Here is a tiny trained network, its code and every weight. The questions are about switching its units off for an input and a class, where a switched-off unit gives its printed mean instead of its output.

import numpy as np


def w(rows, s, z=0):
    codes = np.array(rows[::2]) - 128.0
    scale = np.full(codes.shape[1], s)
    scale[-1] = z or s
    return codes * scale


def norm(h):
    return h / np.sqrt((h * h).mean(-1, keepdims=True) + 1e-5)


def f(y):
    return np.maximum(y, 0)


def log_softmax(a):
    a = a - a.max(-1, keepdims=True)
    return a - np.log(np.exp(a).sum(-1, keepdims=True))


def net(x, mask):
    res = np.array(x, float).reshape(1, 8) / 4 @ E
    u = 0
    for l in range(4):
        y = f(norm(res) @ A[l][:, :-1].T + A[l][:, -1])
        res = res + np.where(mask[u : u + 3], y, B[l][:, -1]) @ B[l][:, :-1]
        u += 3
    return log_softmax(norm(res)[-1] @ U[:, :-1].T + U[:, -1])


A, B = {}, {}
E = w([
[41,112,158,65,168,110,125],'x0',
[180,75,138,254,153,34,144],'x1',
[53,138,76,170,49,137,98],'x2',
[11,236,107,155,84,75,126],'x3',
[166,138,156,121,240,132,123],'x4',
[196,139,135,93,126,197,146],'x5',
[109,172,171,25,53,82,100],'x6',
[83,105,178,148,144,214,148],'x7',
],0.0047)
A[0] = w([
[14,255,66,135,24,110,116,11],'0.n0',
[68,227,120,150,183,79,104,252],'0.n1',
[169,87,18,39,35,239,124,130],'0.n2',
],0.005,0.0029)
B[0] = w([
[53,144,163,107,91,134,169,248],'0.n0',
[122,70,48,167,151,110,151,254],'0.n1',
[156,245,140,122,120,143,119,218],'0.n2',
],0.013,0.0043)
A[1] = w([
[196,110,70,156,39,159,152,238],'1.n0',
[125,115,106,3,168,101,228,255],'1.n1',
[5,108,88,88,95,73,100,53],'1.n2',
],0.0065,0.00085)
B[1] = w([
[185,143,181,28,170,76,40,188],'1.n0',
[124,2,75,53,125,199,53,214],'1.n1',
[175,92,184,155,104,107,66,252],'1.n2',
],0.0081,0.0048)
A[2] = w([
[223,87,224,224,126,133,96,67],'2.n0',
[254,103,157,85,179,173,233,2],'2.n1',
[91,121,110,166,57,107,140,80],'2.n2',
],0.0058,0.0023)
B[2] = w([
[94,104,143,75,178,124,117,250],'2.n0',
[62,116,181,255,179,80,141,251],'2.n1',
[114,135,142,164,115,140,238,219],'2.n2',
],0.0095,0.0029)
A[3] = w([
[60,43,123,81,250,198,253,253],'3.n0',
[179,147,6,202,110,107,82,124],'3.n1',
[214,107,249,182,171,106,182,87],'3.n2',
],0.0058,0.0024)
B[3] = w([
[129,113,158,115,93,108,20,254],'3.n0',
[210,196,82,172,125,109,73,157],'3.n1',
[11,121,195,89,187,255,90,194],'3.n2',
],0.0093,0.0065)
U = w([
[130,126,171,124,225,180,163,95],'0',
[189,130,50,232,186,71,178,121],'1',
[212,250,130,56,95,174,97,170],'2',
[51,129,143,166,19,90,210,173],'3',
[239,63,120,49,93,99,159,63],'4',
[119,18,143,143,171,141,35,185],'5',
[175,120,83,134,154,162,216,1],'6',
],0.011,0.0063)

Each question gives the input, the list of numbers given to net, and the class t.
The units are the neurons (one row each of A and B). Each row of codes is followed by its name. A weight is (code - 128) times the scale printed after its matrix; where a second scale follows, it is the last column's (A, B and U).
mask holds one flag per neuron, layer by layer. A switched-off neuron (its flag False) gives its mean, the last column of its row in B, instead of its output. The means were averaged over made-up inputs and are rounded, as every weight is.
A unit's drop is (log p(t) with every unit on - log p(t) with that unit switched off) / (log p(t) with every unit on - log p(t) with every unit switched off).
The circuit of an input: a set's keep is (log p(t) with only the set's units on - log p(t) with every unit switched off) / (log p(t) with every unit on - log p(t) with every unit switched off). Starting from all 12 units, units are removed one at a time, each time the one whose removal leaves the highest keep (on an exact tie, the one counted first), for as long as the keep stays at least 0.8.
units of the circuit, in order: the units of the circuit, biggest drop first
top k neurons: the k neurons with the biggest drops, biggest first
k most important neurons of layer l: the k neurons of layer l with the biggest drops, biggest first
drop of u: that unit's drop, to one decimal
input [5,-8,1,-2,3,2,-3,8], class 2: units of the circuit, in order -> [0.n2 0.n1]
input [-4,3,-8,2,-2,-3,3,-6], class 1: most important neuron of layer 2 -> [2.n0]
input [6,-5,0,-6,-3,-3,2,4], class 2: units of the circuit, in order -> [0.n2 0.n1]
input [8,5,-7,8,2,-6,-7,-7], class 1: units of the circuit, in order -> [0.n1 3.n2]
input [8,-6,-8,5,6,0,7,-6], class 5: units of the circuit, in order -> [1.n1 0.n1]
input [-8,1,7,-4,-1,-7,-8,-6], class 2: units of the circuit, in order -> [3.n1 1.n0]
input [-7,-1,5,-6,-8,-8,7,8], class 2: top 2 neurons -> [0.n2 1.n0]
input [-7,-2,-3,-5,1,-6,0,-8], class 2: top 3 neurons -> [1.n0 1.n2 2.n2]
input [-8,5,-7,0,-6,8,8,7], class 0: units of the circuit, in order -> [3.n2 3.n0]
input [4,-7,4,5,8,3,1,-7], class 5: top 2 neurons -> [1.n1 0.n1]
input [-2,-6,3,5,-3,8,-7,3], class 2: top 2 neurons -> [0.n2 2.n1]
input [1,4,-2,2,0,-8,-5,0], class 1: 2 most important neurons of layer 3 -> [3.n1 3.n2]
input [8,-3,-7,1,5,6,7,-5], class 5: drop of 1.n1 -> 0.1
input [-1,0,-3,-7,-8,-2,5,6], class 2: drop of 0.n2 -> 0.6
input [-8,-5,5,-2,6,-8,-4,-1], class 2: drop of 3.n1 -> 0.2
input [-4,-5,2,-6,-8,8,-6,-5], class 2: units of the circuit, in order -> [0.n2]
input [-6,-5,-5,1,0,-6,-4,-5], class 1: drop of 0.n0 -> 0.2
